Below are the code and all the weights of a small trained network. Each question names an input and a class and asks about switching units off, where a switched-off unit gives its printed mean instead of its output.

import numpy as np


def w(rows, s, z=0):
    codes = np.array(rows[::2]) - 128.0
    scale = np.full(codes.shape[1], s)
    scale[-1] = z or s
    return codes * scale


def norm(h):
    return h / np.sqrt((h * h).mean(-1, keepdims=True) + 1e-5)


def f(y):
    return y / 2 * (1 + np.tanh(0.7978845608 * (y + 0.044715 * y**3)))


def log_softmax(a):
    a = a - a.max(-1, keepdims=True)
    return a - np.log(np.exp(a).sum(-1, keepdims=True))


def net(x, mask):
    res = np.array(x, float).reshape(1, 7) / 4 @ E
    u = 0
    for l in range(2):
        y = f(norm(res) @ A[l][:, :-1].T + A[l][:, -1])
        res = res + np.where(mask[u : u + 14], y, B[l][:, -1]) @ B[l][:, :-1]
        u += 14
    return log_softmax(norm(res)[-1] @ U[:, :-1].T + U[:, -1])


A, B = {}, {}
E = w([
[197,168,189,198,109,100],'x0',
[36,100,84,142,68,191],'x1',
[135,141,246,166,135,139],'x2',
[184,194,38,142,50,123],'x3',
[130,198,88,11,140,185],'x4',
[120,180,78,204,234,192],'x5',
[165,88,106,118,134,225],'x6',
],0.012)
A[0] = w([
[151,138,97,102,154,139,124],'L0N1',
[154,67,180,177,133,149,210],'L0N2',
[72,68,124,143,130,118,140],'L0N3',
[126,120,98,56,155,158,1],'L0N4',
[142,112,221,83,115,71,136],'L0N5',
[116,163,60,117,139,104,151],'L0N6',
[52,84,43,2,142,186,119],'L0N7',
[143,99,68,152,240,123,104],'L0N8',
[120,148,82,79,29,148,113],'L0N9',
[8,85,135,156,125,95,135],'L0N10',
[105,182,74,98,99,13,127],'L0N11',
[103,172,236,133,239,178,108],'L0N12',
[167,70,245,66,88,61,159],'L0N13',
[179,119,85,132,64,146,46],'L0N14',
],0.033,0.0079)
B[0] = w([
[141,160,108,152,146,174,161],'L0N1',
[153,87,170,194,133,119,189],'L0N2',
[79,144,174,141,95,123,171],'L0N3',
[143,138,127,109,208,166,168],'L0N4',
[195,125,152,136,86,108,204],'L0N5',
[165,164,76,174,113,140,175],'L0N6',
[254,68,55,59,156,136,252],'L0N7',
[136,27,74,155,188,139,187],'L0N8',
[20,157,105,98,104,119,199],'L0N9',
[69,112,165,160,18,169,190],'L0N10',
[157,149,155,155,174,30,204],'L0N11',
[196,191,187,106,81,94,211],'L0N12',
[230,159,169,145,86,61,239],'L0N13',
[64,165,152,137,136,112,162],'L0N14',
],0.058,0.026)
A[1] = w([
[59,112,197,149,136,174,52],'L1N1',
[137,44,202,100,170,148,69],'L1N2',
[197,188,226,123,145,135,87],'L1N3',
[46,26,182,101,146,174,77],'L1N4',
[65,135,122,55,91,213,39],'L1N5',
[200,74,169,93,111,157,73],'L1N6',
[76,138,175,71,168,130,95],'L1N7',
[125,161,119,47,110,206,35],'L1N8',
[165,117,161,104,123,209,48],'L1N9',
[61,146,159,134,130,104,42],'L1N10',
[195,127,188,102,133,201,28],'L1N11',
[88,91,177,181,103,251,109],'L1N12',
[183,168,187,129,128,127,2],'L1N13',
[140,44,130,137,80,78,39],'L1N14',
],0.028,0.0053)
B[1] = w([
[101,95,92,176,196,149,139],'L1N1',
[119,160,166,152,76,126,144],'L1N2',
[137,79,122,147,42,111,251],'L1N3',
[108,189,149,199,187,178,141],'L1N4',
[87,107,173,17,64,92,137],'L1N5',
[13,205,78,154,107,32,220],'L1N6',
[137,170,49,133,78,122,129],'L1N7',
[109,94,173,76,118,200,144],'L1N8',
[119,188,116,134,124,84,149],'L1N9',
[127,212,199,123,216,141,137],'L1N10',
[106,114,116,146,118,39,182],'L1N11',
[140,69,145,177,217,171,152],'L1N12',
[122,91,136,140,76,91,211],'L1N13',
[207,208,252,62,127,196,188],'L1N14',
],0.04,0.022)
U = w([
[79,117,110,38,71,194,71],'0',
[185,109,30,88,228,126,188],'1',
[7,224,154,143,146,75,2],'2',
[194,138,183,162,55,56,169],'3',
[67,91,185,191,143,224,139],'4',
],0.021,0.0055)

Each question gives the input, the list of numbers given to net, and the class t.
The units are the neurons (one row each of A and B). Each row of codes is followed by its name. A weight is (code - 128) times the scale printed after its matrix; where a second scale follows, it is the last column's (A, B and U).
mask holds one flag per neuron, layer by layer. A switched-off neuron (its flag False) gives its mean, the last column of its row in B, instead of its output. The means were averaged over made-up inputs and are rounded, as every weight is.
A unit's drop is (log p(t) with every unit on - log p(t) with that unit switched off) / (log p(t) with every unit on - log p(t) with every unit switched off).
The circuit of an input: a set's keep is (log p(t) with only the set's units on - log p(t) with every unit switched off) / (log p(t) with every unit on - log p(t) with every unit switched off). Starting from the 12 units with the biggest drops (on a tie, the unit counted first), units are removed one at a time, each time the one whose removal leaves the highest keep (on an exact tie, the one counted first), for as long as the keep stays at least 0.8.
units of the circuit, in order: the units of the circuit, biggest drop first
most important unit: the unit with the biggest drop
k most important neurons: the k neurons with the biggest drops, biggest first
top k neurons in layer l: the k neurons of layer l with the biggest drops, biggest first
drop when u is switched off: that unit's drop, to one decimal
input [-4,7,-5,0,3,-7,-5], class 1: units of the circuit, in order : (L0N7)
input [6,4,-1,0,6,-2,6], class 0: units of the circuit, in order : (L0N9, L0N11, L0N13)
input [-6,4,0,-4,-2,2,-5], class 0: units of the circuit, in order : (L0N10, L0N13, L0N11)
input [-1,6,-7,-7,-3,-3,7], class 0: top 3 neurons in layer 0 : (L0N7, L0N13, L0N10)
input [5,5,2,1,-3,1,4], class 4: top 3 neurons in layer 0 : (L0N7, L0N13, L0N12)
input [5,-3,-5,-2,0,8,-6], class 1: 3 most important neurons : (L0N8, L0N13, L0N10)
input [-2,1,2,8,-8,8,1], class 4: top 3 neurons in layer 0 : (L0N7, L0N13, L0N11)
input [1,5,2,-8,7,2,7], class 1: top 2 neurons in layer 0 : (L0N7, L0N13)
input [-6,6,-2,1,-3,5,-2], class 0: 2 most important neurons : (L0N10, L0N7)
input [0,8,-8,-6,-3,-1,-5], class 0: 2 most important neurons : (L0N7, L0N13)
input [4,3,6,6,6,-4,8], class 2: top 2 neurons in layer 0 : (L0N7, L0N14)
input [-3,1,-7,5,-3,-3,-8], class 2: 2 most important neurons : (L0N9, L0N13)
input [-3,4,-3,6,-4,-1,4], class 0: 2 most important neurons : (L0N9, L0N7)
input [-6,8,-4,1,-3,4,-5], class 0: most important unit : L0N10
input [4,6,-2,7,6,8,1], class 1: 2 most important neurons : (L0N10, L0N6)
input [1,-8,0,7,4,7,-7], class 1: drop when L0N10 is switched off : 0.2
input [-5,7,6,-2,-6,8,-3], class 4: drop when L0N7 is switched off : 0.1
input [-8,-2,-6,7,3,-1,-1], class 1: drop when L0N2 is switched off : 0.0
